Below are the code and all the weights of a small trained network. Each question names an input and a class and asks about switching units off, where a switched-off unit gives its printed mean instead of its output.

import numpy as np


def w(rows, s, z=0):
    codes = np.array(rows[::2]) - 128.0
    scale = np.full(codes.shape[1], s)
    scale[-1] = z or s
    return codes * scale


def f(y):
    return np.maximum(y, 0)


def log_softmax(a):
    a = a - a.max(-1, keepdims=True)
    return a - np.log(np.exp(a).sum(-1, keepdims=True))


def net(x, mask):
    res = np.array(x, float).reshape(1, 5) / 4 @ E
    y = f(res @ A[0][:, :-1].T + A[0][:, -1])
    res = res + np.where(mask, y, B[0][:, -1]) @ B[0][:, :-1]
    return log_softmax(res[-1] @ U[:, :-1].T + U[:, -1])


A, B = {}, {}
E = w([
[131,129,127,130,127,129],'x0',
[136,165,167,243,109,29],'x1',
[234,114,165,142,253,137],'x2',
[138,129,124,138,119,135],'x3',
[174,61,11,114,109,54],'x4',
],0.012)
A[0] = w([
[211,85,73,92,223,135,68],'N1',
[99,134,197,89,130,233,219],'N2',
[105,113,89,118,104,121,103],'N3',
[113,95,30,58,104,132,151],'N4',
[75,145,156,140,65,117,203],'N5',
[217,123,170,148,248,127,117],'N6',
[150,120,102,188,117,2,1],'N7',
[102,180,236,197,117,88,87],'N8',
[138,131,176,162,138,134,147],'N9',
],0.021,0.008)
B[0] = w([
[214,23,209,165,162,145,219],'N1',
[69,172,82,71,180,206,245],'N2',
[137,163,75,145,113,109,168],'N3',
[142,141,53,128,73,27,227],'N4',
[29,61,155,140,125,131,207],'N5',
[254,227,74,96,130,104,252],'N6',
[62,177,88,57,187,222,219],'N7',
[175,130,168,192,65,62,230],'N8',
[113,169,172,107,90,99,173],'N9',
],0.026,0.028)
U = w([
[35,128,53,86,128,152,251],'0',
[168,163,82,128,62,2,98],'1',
[160,179,109,67,194,171,117],'2',
[188,26,136,161,155,82,97],'3',
[75,112,190,197,57,90,50],'4',
],0.0089,0.0017)

Each question gives the input, the list of numbers given to net, and the class t.
The units are the neurons (one row each of A and B). Each row of codes is followed by its name. A weight is (code - 128) times the scale printed after its matrix; where a second scale follows, it is the last column's (A, B and U).
mask holds one flag per neuron, in row order. A switched-off neuron (its flag False) gives its mean, the last column of its row in B, instead of its output. The means were averaged over made-up inputs and are rounded, as every weight is.
A unit's drop is (log p(t) with every unit on - log p(t) with that unit switched off) / (log p(t) with every unit on - log p(t) with every unit switched off).
The circuit of an input: a set's keep is (log p(t) with only the set's units on - log p(t) with every unit switched off) / (log p(t) with every unit on - log p(t) with every unit switched off). Starting from all 9 units, units are removed one at a time, each time the one whose removal leaves the highest keep (on an exact tie, the one counted first), for as long as the keep stays at least 0.8.
units of the circuit, in order: the units of the circuit, biggest drop first
most important unit: the unit with the biggest drop
k most important neurons: the k neurons with the biggest drops, biggest first
drop when u is switched off: that unit's drop, to one decimal
input [-6,1,6,-3,-6], class 1: 2 most important neurons -> (N8; N7)
input [-4,1,1,-1,-7], class 1: 3 most important neurons -> (N8; N7; N9)
input [2,5,1,-4,7], class 2: units of the circuit, in order -> (N7)
input [-6,1,7,-2,-8], class 1: 3 most important neurons -> (N8; N7; N9)
input [2,3,0,7,-2], class 4: 2 most important neurons -> (N6; N4)
input [-5,-8,0,2,2], class 1: 3 most important neurons -> (N4; N7; N5)
input [-8,2,8,2,0], class 1: 4 most important neurons -> (N6; N2; N7; N9)
input [2,1,7,7,6], class 2: 4 most important neurons -> (N6; N7; N8; N5)
input [-7,5,-4,-5,0], class 4: 2 most important neurons -> (N2; N8)
input [8,-5,8,-4,2], class 3: 2 most important neurons -> (N1; N7)
input [7,8,-1,5,1], class 0: 2 most important neurons -> (N7; N1)
input [3,1,3,5,5], class 2: drop when N8 is switched off -> 2.1
input [-7,8,-1,5,3], class 0: drop when N7 is switched off -> 1.6
input [4,6,5,-1,3], class 2: drop when N7 is switched off -> 2.6
input [-5,1,-2,-5,-8], class 4: most important unit -> N8
